Here is a tiny trained network, its code and every weight. The questions are about switching its units off for an input and a target symbol, where a switched-off unit gives its printed mean instead of its output.

import numpy as np


def w(rows, s, z=0):
    codes = np.array(rows[::2]) - 128.0
    scale = np.full(codes.shape[1], s)
    scale[-1] = z or s
    return codes * scale


def norm(h):
    return h / np.sqrt((h * h).mean(-1, keepdims=True) + 1e-5)


def f(y):
    return y / 2 * (1 + np.tanh(0.7978845608 * (y + 0.044715 * y**3)))


def softmax(a):
    e = np.exp(a - a.max(-1, keepdims=True))
    return e / e.sum(-1, keepdims=True)


def log_softmax(a):
    a = a - a.max(-1, keepdims=True)
    return a - np.log(np.exp(a).sum(-1, keepdims=True))


def net(x, mask):
    ids = ['ΔΛΣΦΨΩαβγεζηθμ'.index(c) for c in x.split()]
    T = len(ids)
    res = E[ids] + P[:T]
    r = norm(res)
    for j in range(3):
        rows = slice(2 * j, 2 * j + 2)
        q, k, v = (r @ M[0][rows].T for M in (Q, K, V))
        z = softmax(np.where(np.tri(T) > 0, q @ k.T / 2**0.5, -1e9)) @ v
        o = O[0][rows]
        res = res + np.where(mask[j], z, o[:, -1]) @ o[:, :-1]
    y = f(norm(res) @ A[0][:, :-1].T + A[0][:, -1])
    res = res + np.where(mask[3:11], y, B[0][:, -1]) @ B[0][:, :-1]
    return log_softmax(norm(res)[-1] @ U[:, :-1].T + U[:, -1])


Q, K, V, O, A, B = {}, {}, {}, {}, {}, {}
E = w([
[169,77,10],'Δ',
[112,69,103],'Λ',
[85,33,29],'Σ',
[159,149,107],'Φ',
[44,127,85],'Ψ',
[68,93,74],'Ω',
[85,124,154],'α',
[254,99,151],'β',
[82,98,147],'γ',
[147,164,177],'ε',
[63,133,220],'ζ',
[158,139,203],'η',
[138,167,137],'θ',
[222,112,131],'μ',
],0.0086)
P = w([
[166,147,113],'0',
[54,61,192],'1',
[135,132,145],'2',
[148,170,106],'3',
[140,43,179],'4',
[133,130,143],'5',
[152,167,98],'6',
[124,7,162],'7',
[130,130,142],'8',
[131,196,134],'9',
],0.012)
Q[0] = w([
[99,188,158],'h1',
[150,118,201],'h1',
[195,246,90],'h2',
[81,130,238],'h2',
[29,23,174],'h3',
[126,167,140],'h3',
],0.013)
K[0] = w([
[142,175,160],'h1',
[91,116,181],'h1',
[87,124,246],'h2',
[192,211,100],'h2',
[61,40,52],'h3',
[123,193,141],'h3',
],0.014)
V[0] = w([
[184,129,11],'h1',
[89,36,173],'h1',
[40,68,153],'h2',
[97,87,202],'h2',
[1,118,101],'h3',
[125,34,80],'h3',
],0.0095)
O[0] = w([
[161,151,10,227],'h1',
[4,95,140,198],'h1',
[181,108,55,160],'h2',
[143,168,45,110],'h2',
[245,138,230,131],'h3',
[82,140,254,253],'h3',
],0.0083,0.0036)
A[0] = w([
[130,150,103,105],'n1',
[4,2,136,173],'n2',
[20,129,88,105],'n3',
[105,38,79,15],'n4',
[195,252,153,76],'n5',
[86,190,238,252],'n6',
[126,78,38,193],'n7',
[121,190,116,79],'n8',
],0.01,0.0035)
B[0] = w([
[125,111,146,132],'n1',
[228,125,165,255],'n2',
[112,197,80,154],'n3',
[162,54,74,138],'n4',
[212,99,10,124],'n5',
[69,225,41,227],'n6',
[101,77,200,218],'n7',
[115,78,129,123],'n8',
],0.012,0.0072)
U = w([
[76,140,225,227],'Δ',
[212,190,202,195],'Λ',
[141,62,190,217],'Σ',
[111,141,118,4],'Φ',
[141,205,112,97],'Ψ',
[118,154,132,73],'Ω',
[139,59,133,49],'α',
[9,88,110,102],'β',
[117,179,106,135],'γ',
[105,146,102,141],'ε',
[120,185,117,52],'ζ',
[70,147,133,134],'η',
[157,161,55,161],'θ',
[99,119,110,74],'μ',
],0.014,0.0038)

Each question gives the input, a string of symbols that net reads in full, and the target symbol t.
The units are the heads (2 rows each of Q, K, V and O) and the neurons (one row each of A and B). Each row of codes is followed by its name. A weight is (code - 128) times the scale printed after its matrix; where a second scale follows, it is the last column's (O, A, B and U).
mask holds one flag per unit, heads first, then neurons. A switched-off unit (its flag False) gives its mean, the last column of its rows in O or B, instead of its output. The means were averaged over made-up inputs and are rounded, as every weight is.
A unit's drop is (log p(t) with every unit on - log p(t) with that unit switched off) / (log p(t) with every unit on - log p(t) with every unit switched off).
The circuit of an input: a set's keep is (log p(t) with only the set's units on - log p(t) with every unit switched off) / (log p(t) with every unit on - log p(t) with every unit switched off). Starting from all 11 units, units are removed one at a time, each time the one whose removal leaves the highest keep (on an exact tie, the one counted first), for as long as the keep stays at least 0.8.
units of the circuit, in order: the units of the circuit, biggest drop first
most important unit: the unit with the biggest drop
k most important neurons: the k neurons with the biggest drops, biggest first
which heads matter: for each layer, one digit per head in row order, 1 if its drop is at least 0.15 and else 0, layers parted by /
drop of u: that unit's drop, to one decimal
input θ η η Ψ Ω, target Δ: units of the circuit, in order -> n6, h3
input ε Ω β Σ Σ Σ, target Λ: which heads matter -> 001
input θ α Ω Φ Σ, target Δ: which heads matter -> 011
input Σ θ Σ Δ Σ ε μ Ω, target Δ: most important unit -> h3
input θ θ ε α, target θ: which heads matter -> 110
input Σ θ Σ Ψ, target θ: which heads matter -> 000
input γ ε Ψ Σ θ Σ Σ Ψ, target Λ: which heads matter -> 000
input Σ Σ Ψ α μ, target Δ: which heads matter -> 101
input Ω Σ θ γ Σ Ψ Λ Φ, target Δ: units of the circuit, in order -> h3, h1
input α Σ α Σ γ γ γ β, target Δ: which heads matter -> 101
input μ γ Σ θ γ γ β θ β Ω, target θ: which heads matter -> 110
input β ε Σ ε Σ Σ Σ Σ μ Σ, target β: 2 most important neurons -> n2, n7
input Σ Ω θ θ Σ θ η θ Σ η, target θ: which heads matter -> 101
input μ ε Σ α ε γ Σ Ψ, target Δ: units of the circuit, in order -> h3
input Σ Λ Σ ζ ε θ, target β: which heads matter -> 011
input ε Σ θ ε, target θ: which heads matter -> 100
input η Σ Ψ θ γ ε η, target β: 3 most important neurons -> n2, n7, n6
input α θ ε γ, target θ: which heads matter -> 110
input θ β θ Σ θ Σ Σ Φ, target Δ: which heads matter -> 011
input θ Σ ε γ Σ θ α, target θ: most important unit -> h1
input η ζ Σ Σ Σ θ γ, target θ: drop of h3 -> -0.1
input η α Σ θ β, target Δ: drop of h1 -> 0.2
input β Σ Φ γ μ, target Δ: drop of h3 -> 0.2
input Σ μ θ η Ω θ ε, target θ: drop of h1 -> 0.2
